Below is a small trained network, with its code and all its weights. Each question gives an input and a target symbol and asks what happens when units are switched off, that is, made to give their printed mean instead of their output.

import numpy as np


def w(rows, s, z=0):
    codes = np.array(rows[::2]) - 128.0
    scale = np.full(codes.shape[1], s)
    scale[-1] = z or s
    return codes * scale


def f(y):
    return y / 2 * (1 + np.tanh(0.7978845608 * (y + 0.044715 * y**3)))


def softmax(a):
    e = np.exp(a - a.max(-1, keepdims=True))
    return e / e.sum(-1, keepdims=True)


def log_softmax(a):
    a = a - a.max(-1, keepdims=True)
    return a - np.log(np.exp(a).sum(-1, keepdims=True))


def net(x, mask):
    ids = ['βηθξστφ'.index(c) for c in x.split()]
    T = len(ids)
    res = E[ids] + P[:T]
    u = 0
    for l in range(2):
        q, k, v = (res @ M[l].T for M in (Q, K, V))
        z = softmax(np.where(np.tri(T) > 0, q @ k.T / 4**0.5, -1e9)) @ v
        res = res + np.where(mask[u], z, O[l][:, -1]) @ O[l][:, :-1]
        u += 1
        y = f(res @ A[l][:, :-1].T + A[l][:, -1])
        res = res + np.where(mask[u : u + 16], y, B[l][:, -1]) @ B[l][:, :-1]
        u += 16
    return log_softmax(res[-1] @ U[:, :-1].T + U[:, -1])


Q, K, V, O, A, B = {}, {}, {}, {}, {}, {}
E = w([
[205,150,69,106,128],'β',
[167,170,84,148,252],'η',
[173,228,163,200,160],'θ',
[107,117,82,43,130],'ξ',
[185,211,126,171,233],'σ',
[189,124,79,135,160],'τ',
[132,39,216,224,214],'φ',
],0.014)
P = w([
[99,142,196,112,188],'0',
[133,54,76,129,130],'1',
[5,159,115,205,22],'2',
[166,199,208,133,88],'3',
[159,63,74,144,137],'4',
[21,147,88,187,126],'5',
[125,183,185,112,137],'6',
[161,62,74,155,141],'7',
],0.013)
Q[0] = w([
[202,69,113,118,197],'L0H1',
[106,57,157,204,103],'L0H1',
[122,153,149,75,185],'L0H1',
[106,255,166,121,10],'L0H1',
],0.0075)
K[0] = w([
[171,9,154,142,115],'L0H1',
[149,116,179,162,147],'L0H1',
[115,83,137,85,58],'L0H1',
[60,178,115,58,164],'L0H1',
],0.011)
V[0] = w([
[131,57,129,104,109],'L0H1',
[189,44,194,141,229],'L0H1',
[170,133,88,55,239],'L0H1',
[254,160,224,135,111],'L0H1',
],0.0069)
O[0] = w([
[231,54,80,140,137,106],'L0H1',
[61,106,136,158,228,167],'L0H1',
[97,181,19,1,207,255],'L0H1',
[112,98,236,102,119,62],'L0H1',
],0.0058,0.0036)
A[0] = w([
[132,75,71,131,68,201],'L0N1',
[141,128,138,189,161,144],'L0N2',
[239,189,130,94,121,190],'L0N3',
[93,131,185,185,129,103],'L0N4',
[179,176,65,114,95,145],'L0N5',
[133,139,89,145,126,134],'L0N6',
[234,125,119,162,171,75],'L0N7',
[147,9,83,126,133,97],'L0N8',
[153,158,74,192,139,202],'L0N9',
[75,163,141,182,144,252],'L0N10',
[152,174,112,71,137,177],'L0N11',
[131,185,110,188,151,100],'L0N12',
[165,186,145,166,90,149],'L0N13',
[103,179,172,186,139,147],'L0N14',
[38,193,170,126,89,133],'L0N15',
[191,142,225,120,115,164],'L0N16',
],0.012,0.0038)
B[0] = w([
[179,80,73,104,62,208],'L0N1',
[112,113,149,139,63,179],'L0N2',
[149,225,124,179,119,249],'L0N3',
[82,140,96,115,124,161],'L0N4',
[78,151,35,179,136,254],'L0N5',
[133,119,73,122,155,175],'L0N6',
[186,59,171,195,147,212],'L0N7',
[77,100,80,81,124,216],'L0N8',
[136,72,99,80,145,243],'L0N9',
[153,141,92,148,38,227],'L0N10',
[56,181,149,135,138,252],'L0N11',
[142,113,138,81,104,201],'L0N12',
[149,81,122,68,146,179],'L0N13',
[123,146,40,105,102,195],'L0N14',
[177,125,122,178,253,208],'L0N15',
[112,117,90,159,192,168],'L0N16',
],0.008,0.007)
Q[1] = w([
[147,193,162,152,111],'L1H1',
[84,173,50,143,122],'L1H1',
[157,88,2,134,175],'L1H1',
[145,76,145,81,158],'L1H1',
],0.0096)
K[1] = w([
[121,193,62,40,198],'L1H1',
[135,237,119,228,117],'L1H1',
[72,146,169,248,88],'L1H1',
[130,2,49,181,139],'L1H1',
],0.0073)
V[1] = w([
[59,89,145,154,133],'L1H1',
[43,110,89,226,128],'L1H1',
[151,189,217,137,222],'L1H1',
[159,111,182,183,3],'L1H1',
],0.0062)
O[1] = w([
[216,101,104,38,222,85],'L1H1',
[217,178,238,48,120,188],'L1H1',
[185,80,121,253,99,182],'L1H1',
[130,76,27,46,163,2],'L1H1',
],0.006,0.0097)
A[1] = w([
[51,179,96,52,71,129],'L1N1',
[223,164,211,174,112,204],'L1N2',
[87,153,131,2,127,112],'L1N3',
[245,162,93,58,127,147],'L1N4',
[18,94,142,50,176,117],'L1N5',
[47,159,92,34,43,139],'L1N6',
[67,179,147,67,175,122],'L1N7',
[219,64,108,114,103,133],'L1N8',
[31,105,167,87,151,127],'L1N9',
[101,161,106,201,190,167],'L1N10',
[210,168,189,234,157,105],'L1N11',
[192,137,58,88,77,126],'L1N12',
[116,9,130,116,221,120],'L1N13',
[169,112,218,123,195,207],'L1N14',
[182,167,239,156,51,253],'L1N15',
[109,161,131,105,180,95],'L1N16',
],0.009,0.0051)
B[1] = w([
[132,172,113,73,135,183],'L1N1',
[97,122,159,107,80,214],'L1N2',
[155,41,92,238,130,158],'L1N3',
[66,81,187,114,145,176],'L1N4',
[109,112,154,182,128,156],'L1N5',
[122,210,149,72,218,190],'L1N6',
[218,62,130,130,95,149],'L1N7',
[118,75,62,89,109,164],'L1N8',
[38,138,141,150,148,137],'L1N9',
[171,155,136,157,170,254],'L1N10',
[68,124,168,119,146,251],'L1N11',
[80,58,152,144,136,208],'L1N12',
[192,148,142,2,96,169],'L1N13',
[82,112,148,200,243,160],'L1N14',
[152,147,145,107,41,201],'L1N15',
[163,113,102,114,138,137],'L1N16',
],0.0084,0.012)
U = w([
[140,120,67,184,133,69],'β',
[255,197,96,106,173,98],'η',
[156,147,143,108,59,255],'θ',
[65,199,102,61,136,121],'ξ',
[96,148,165,194,189,135],'σ',
[196,141,91,104,98,123],'τ',
[119,114,159,93,139,93],'φ',
],0.0073,0.0046)

Each question gives the input, a string of symbols that net reads in full, and the target symbol t.
The units are the heads (4 rows each of Q, K, V and O) and the neurons (one row each of A and B). Each row of codes is followed by its name. A weight is (code - 128) times the scale printed after its matrix; where a second scale follows, it is the last column's (O, A, B and U).
mask holds one flag per unit, layer by layer, with each layer's heads first. A switched-off unit (its flag False) gives its mean, the last column of its rows in O or B, instead of its output. The means were averaged over made-up inputs and are rounded, as every weight is.
A unit's drop is (log p(t) with every unit on - log p(t) with that unit switched off) / (log p(t) with every unit on - log p(t) with every unit switched off).
The circuit of an input: a set's keep is (log p(t) with only the set's units on - log p(t) with every unit switched off) / (log p(t) with every unit on - log p(t) with every unit switched off). Starting from the 12 units with the biggest drops (on a tie, the unit counted first), units are removed one at a time, each time the one whose removal leaves the highest keep (on an exact tie, the one counted first), for as long as the keep stays at least 0.8.
units of the circuit, in order: the units of the circuit, biggest drop first
most important unit: the unit with the biggest drop
k most important neurons: the k neurons with the biggest drops, biggest first
top k neurons in layer l: the k neurons of layer l with the biggest drops, biggest first
input ξ ξ ξ θ ξ, target ξ: most important neuron : (L1N6)
input ξ τ β τ ξ ξ φ β, target φ: units of the circuit, in order : (L1H1; L1N4; L1N12)
input τ β φ ξ, target σ: top 3 neurons in layer 0 : (L0N10; L0N1; L0N16)
input ξ τ β ξ ξ, target ξ: 2 most important neurons : (L0N8; L1N6)
input φ σ ξ σ β θ, target ξ: units of the circuit, in order : (L0N14; L1H1)
input θ φ ξ ξ ξ σ, target ξ: units of the circuit, in order : (L0N14; L0N3; L0H1; L1H1)
input θ ξ ξ, target θ: units of the circuit, in order : (L0H1; L0N16; L1H1; L1N15)
input η β ξ ξ ξ σ, target ξ: units of the circuit, in order : (L1H1; L0N12; L0N14)
input η β β τ, target σ: 2 most important neurons : (L1N11; L0N16)
input ξ β θ β ξ φ φ, target θ: 3 most important neurons : (L0N10; L0N5; L0N14)
input ξ β η, target ξ: units of the circuit, in order : (L0N10; L1H1)
input φ θ ξ ξ θ, target φ: top 2 neurons in layer 0 : (L0N9; L0N11)
input ξ ξ τ, target ξ: 4 most important neurons : (L0N3; L0N5; L1N6; L0N10)
input σ β θ ξ, target σ: most important unit : L0H1
input θ ξ σ η τ ξ ξ τ, target τ: 3 most important neurons : (L1N13; L0N8; L0N7)
input φ ξ σ, target φ: top 3 neurons in layer 1 : (L1N4; L1N12; L1N3)
input η ξ σ, target η: top 2 neurons in layer 0 : (L0N15; L0N3)
input θ ξ ξ β τ φ, target ξ: 2 most important neurons : (L0N3; L0N14)
input ξ β τ, target ξ: 2 most important neurons : (L0N3; L1N6)
input σ β θ β ξ ξ σ, target θ: top 2 neurons in layer 0 : (L0N15; L0N12)
input θ η ξ, target θ: 3 most important neurons : (L0N15; L0N16; L0N10)
